Here is a tiny trained network, its code and every weight. The questions are about switching its units off for an input and a class, where a switched-off unit gives its printed mean instead of its output.

import numpy as np


def w(rows, s, z=0):
    codes = np.array(rows[::2]) - 128.0
    scale = np.full(codes.shape[1], s)
    scale[-1] = z or s
    return codes * scale


def f(y):
    return y / 2 * (1 + np.tanh(0.7978845608 * (y + 0.044715 * y**3)))


def log_softmax(a):
    a = a - a.max(-1, keepdims=True)
    return a - np.log(np.exp(a).sum(-1, keepdims=True))


def net(x, mask):
    res = np.array(x, float).reshape(1, 3) / 4 @ E
    y = f(res @ A[0][:, :-1].T + A[0][:, -1])
    res = res + np.where(mask, y, B[0][:, -1]) @ B[0][:, :-1]
    return log_softmax(res[-1] @ U[:, :-1].T + U[:, -1])


A, B = {}, {}
E = w([
[78,102,91,104,253,224,193,141,152,132,114],'x0',
[158,48,139,106,172,100,96,149,72,79,124],'x1',
[79,131,176,153,166,179,86,216,87,39,96],'x2',
],0.015)
A[0] = w([
[178,2,155,58,118,111,95,44,96,44,184,250],'n0',
[114,112,134,91,189,163,115,188,88,110,95,180],'n1',
[32,42,61,174,159,160,121,182,128,130,135,75],'n2',
[142,113,104,98,154,158,157,47,181,182,187,56],'n3',
[162,178,106,130,148,141,189,107,148,178,209,87],'n4',
[90,209,148,119,87,144,52,139,68,60,75,121],'n5',
[115,162,86,68,189,129,156,6,150,207,157,83],'n6',
[89,161,248,110,127,84,94,172,132,39,132,163],'n7',
[106,53,142,93,128,213,138,150,89,78,52,111],'n8',
[159,223,85,105,54,70,94,11,118,235,205,183],'n9',
[26,94,119,135,198,114,100,151,101,143,98,82],'n10',
[131,173,156,200,129,120,91,132,90,86,57,179],'n11',
[192,148,153,137,42,121,112,115,163,188,158,239],'n12',
],0.0083,0.0016)
B[0] = w([
[205,72,146,92,77,91,182,198,138,138,176,181],'n0',
[135,114,81,105,184,145,82,123,190,164,63,181],'n1',
[91,204,117,163,164,109,81,136,140,133,138,171],'n2',
[137,159,169,117,123,120,88,96,16,122,193,181],'n3',
[90,186,129,149,148,134,139,88,145,115,139,173],'n4',
[149,126,212,124,91,124,149,123,99,53,135,185],'n5',
[79,129,197,123,111,180,100,143,92,129,148,196],'n6',
[67,74,164,76,139,95,188,87,142,94,186,190],'n7',
[184,218,94,106,161,147,109,84,158,114,85,181],'n8',
[165,191,2,202,142,78,78,184,161,183,97,253],'n9',
[124,181,95,132,163,155,148,132,131,123,102,166],'n10',
[110,87,157,121,110,133,177,90,130,59,120,170],'n11',
[208,154,121,93,101,71,84,143,211,163,99,203],'n12',
],0.0085,0.022)
U = w([
[223,224,2,106,155,94,127,153,207,165,81,130],'0',
[179,99,225,68,51,31,178,149,140,98,193,249],'1',
[89,226,156,96,162,190,132,93,164,116,125,37],'2',
],0.0087,0.0014)

Each question gives the input, the list of numbers given to net, and the class t.
The units are the neurons (one row each of A and B). Each row of codes is followed by its name. A weight is (code - 128) times the scale printed after its matrix; where a second scale follows, it is the last column's (A, B and U).
mask holds one flag per neuron, in row order. A switched-off neuron (its flag False) gives its mean, the last column of its row in B, instead of its output. The means were averaged over made-up inputs and are rounded, as every weight is.
A unit's drop is (log p(t) with every unit on - log p(t) with that unit switched off) / (log p(t) with every unit on - log p(t) with every unit switched off).
The circuit of an input: a set's keep is (log p(t) with only the set's units on - log p(t) with every unit switched off) / (log p(t) with every unit on - log p(t) with every unit switched off). Starting from the 12 units with the biggest drops (on a tie, the unit counted first), units are removed one at a time, each time the one whose removal leaves the highest keep (on an exact tie, the one counted first), for as long as the keep stays at least 0.8.
circuit, biggest first: the units of the circuit, biggest drop first
top k neurons: the k neurons with the biggest drops, biggest first
drop when u is switched off: that unit's drop, to one decimal
input [6,-4,-7], class 2: circuit, biggest first : (n6)
input [-1,-7,3], class 2: top 2 neurons : (n9; n0)
input [-3,-2,8], class 1: top 2 neurons : (n5; n7)
input [1,-2,0], class 2: top 2 neurons : (n9; n12)
input [2,1,4], class 2: top 3 neurons : (n9; n12; n0)
input [-1,8,0], class 1: top 2 neurons : (n9; n0)
input [1,3,5], class 2: top 2 neurons : (n9; n12)
input [-1,1,2], class 1: drop when n9 is switched off : 0.6
input [-1,4,3], class 1: drop when n9 is switched off : 0.6
input [5,2,-1], class 2: drop when n0 is switched off : 0.1
